-46 -10 106 -49 result: -46, -49

-55 3 -41 105 -57 -5 -24
-12 -2 -2 33 -34 2 -12
-1 -18 8 18 8 11 -12
result: -55, -12

-75 46 -53 85 97 -90
63 -6 38 -47 -45 50
result: -75, 50

55 -15 -14 25 -37
18 -22 -51 106 3
72 -12 -85 69 9
result: 55, 9

34 100 -3 -41 result: 34, -41

80 -23 75 -18 18 -13 30 result: 80, 30

47 86 -40 -48 -77 30
29 56 35 23 -16 14
-45 68 69 37 -18 -63
result: 47, -63

-1 -2 1 2
19 -23 -49 93
result: -1, 93

-18 17 29 15 -62 29 -17
80 29 59 -59 77 -61 -28
result: -18, -28

-82 -48 -28 -3 -54 result: -82, -54
---
[1.3, 1.1, -1.3, 1.5] -> 1.3

[[-116.0, -165.0, 103.0, 146.1, 46.1, 151.1],
 [-78.7, 6.3, -156.2, 56.8, 86.1, 58.7],
 [81.1, 109.5, -63.6, -89.1, -144.4, 121.7]] -> -63.6

[0.17, 0.18, -0.08, -0.19, 0.00] -> 0.18

[[-0.07, 0.03, -0.12, 0.11],
 [0.04, -0.15, 0.03, 0.08]] -> 0.04

[-0.062, -0.023, 0.124, -0.156] -> -0.062

[[22.253, -16.533, -7.924, 13.139],
 [-3.267, 18.023, 13.935, 5.252],
 [6.595, 8.276, 6.711, 19.206]] -> 6.595

[-11.48, 13.72, 14.21, -1.44] -> -11.48

[[32.218, -137.744, -134.914, 3.344, -14.027],
 [110.277, -80.125, -61.040, 11.813, 61.205]] -> -80.125
---
[[-55, -7, 18, 30],
 [106, -50, 31, -48]] ==> -50

[[-8, 86, -9, 78, 36, -17, -66],
 [-32, -3, -67, -24, -22, -1, 10]] ==> -3

[[-3, 21, -38, -4, 66],
 [80, 45, -30, -3, 103]] ==> 45

[[33, -15, -67, -19, 94],
 [37, -75, 50, -24, -45]] ==> -75

[[-11, 22, 5, -15, 14],
 [-32, 52, 7, -44, 77]] ==> 52

[[-62, 18, 68, -56],
 [-79, -6, 34, -18]] ==> -6

[[-55, 3, 63, -64, 33, -75],
 [52, -22, -83, -23, 34, 34]] ==> -22

[[15, -60, -52, 100, -16],
 [28, -26, 64, -94, -12]] ==> -26

[[68, -33, -78, -29, -53],
 [43, -41, -41, -18, -33]] ==> -41

[[-77, -23, 59, -14, 33],
 [27, 38, -75, 11, -16]] ==> 38
---
 97   28  -19   -3    4   71  -10 result: 97, -10

-11   12   53   -5
-49   -1  -23   90
-64    2   53  -14
result: -11, -14

 40  -86  -12   72   41  -53   44 result: 40, 44

-45  103   60   14  -47 result: -45, -47

-21   78  -44   61  -75   71 result: -21, 71

 -45    55   -34   -37  -108 result: -45, -108
---
[[  6 -21  15 -48  -7  49]
 [ -3  14  -9  32   4 -35]
 [  8 -31  23 -64 -10  79]
 [  5 -20  15 -45  -8  50]
 [  6 -23  15 -48  -6  52]
 [  3 -19  12 -37  -8  39]
 [  3 -15  10 -35  -6  38]] => 38

[[ 38  42  52  58 -68  58]
 [ 29  31  54  50 -69  61]
 [ 71  75 -82  65  76 -74]
 [ 70  70 -42  69 -28  30]
 [-56 -72  81 -54 -76  77]
 [-71 -74  24 -73  49 -45]] => -45

[[ -6 -76 -71 -23 -42  -4 -10  63 -60 -19  -1]
 [-18 -80 -66 -19 -58  -2  -5  50 -72 -17  16]
 [ -3 -69 -35 -26 -56  -6  -5  40 -73 -18   6]
 [-18 -75 -65 -17 -46  -2   0  52 -74 -13  19]
 [-18 -73 -66 -15 -45   3  -8  57 -68 -14  11]
 [-28 -94 -72 -14 -47   2 -16  53 -71 -28   2]
 [-11 -70 -49 -22 -63   4   0  41 -78 -22  16]
 [-19 -73 -76 -11 -36  10 -22  63 -63 -23   7]] => 7

[[ -1 -16   0 -61  -2   1]
 [ -1 -26   0   2 -22   1]
 [  8   0   0   2  -2   1]
 [ 22 -21 -79   2  -2  65]
 [  8 -35   6   2  23  15]] => 15

[[  2 -33 -32  29 -20 -86 -16 -47 -22 -27  15 -16  32  -5]
 [ 11 -31 -12  14 -24 -72 -18 -54 -17 -17  19 -10  28  10]
 [ 17 -23  -4   9 -11 -58  -3 -59 -15  -6  11  -5  23  20]
 [  6 -26 -21  21 -12 -67  -7 -45 -18 -17  10 -11  25   3]
 [  0  -3 -13  11   7 -16   9 -10  -6  -3  -5  -3   5  -2]
 [ 20 -22   2   4 -10 -52  -1 -62 -13  -2  11  -2  21  25]] => 25
---
103 -57 -21 68 28 107
79 -55 -8 57 28 88
73 -50 -8 52 28 81
-> 73

-76 -8 -6 56 21 -76
-103 -35 10 -4 16 -103
-16 -25 -14 -55 -39 -16
-> -16

96 -106 96 105 -106
-99 109 -99 -109 110
87 -96 87 95 -96
-> 87

-77 -9 -25 54
-44 -27 2 47
106 46 13 -107
-> 106

53 -24 22 -4 23 0 -18
-36 53 -101 21 -27 9 -33
7 -88 47 -11 -13 -107 -26
-> 7

23 -29 -6 56
15 -19 87 -7
6 16 -14 -1
-> 6

78 1 46 24 18 -12
64 -1 -17 47 25 27
36 -6 -16 31 8 16
-> 36
---
-30 -38 -34 -20 6 40 70
-24 -35 -51 -69 -86 -98 -102
-39 -35 -27 -15 1 16 29
Out: -35

45 12 -25 95 11 47 1
66 34 68 37 -72 -60 33
Out: 12

97 42 -19 -103 32 93 -36
-33 -13 12 37 -12 -36 11
-28 -3 8 29 -7 -29 6
Out: -13

-61 59 4 -20
13 90 -1 -54
55 43 11 -37
Out: 90

2 2 11 31
4 4 10 68
14 14 6 81
Out: 4

1 17 96 -22 -22 38 27
45 -21 46 -37 98 -70 -48
Out: 17
---
[ 26 -47   9 -49] ==> 9
[-34  31   7 -24  43  -7 -27] ==> 7
[2 3 4 7 8 7 8] ==> 4
[ -79 -698  762 -671 -740 -353  298] ==> 762
[632 449 216 962 549] ==> 216
[543 291 725 126 325 911 838] ==> 725
[9 5 4 6 1 2] ==> 4
[9300 8151 9155 1910] ==> 9155
[76 54 93 23] ==> 93
[51 40 80 18 14] ==> 80
---
Input: ((113, 181, 72, 96, 205), (219, 71, 146, 92, 184), (7, 137, 87, 135, 120))
Output: 181
Input: ((-10, -23, -34, -6, 10), (13, 30, 26, -18, -3), (-5, 14, -2, 20, -27))
Output: -23
Input: ((42, 33, 36, 49, 20), (44, 42, 59, 51, 75), (55, 63, 63, 6, 17))
Output: 33
Input: ((299, 553, 795, 498), (265, 508, 717, 497), (632, 312, 102, 447))
Output: 553
Input: ((43, -17, 24, -29), (40, 17, 0, -24), (38, -1, -9, -17))
Output: -17
Input: ((424, 120, 617, 621, 708, 880), (254, 208, 662, 360, 677, 580), (481, 164, 844, 970, 645, 730))
Output: 120
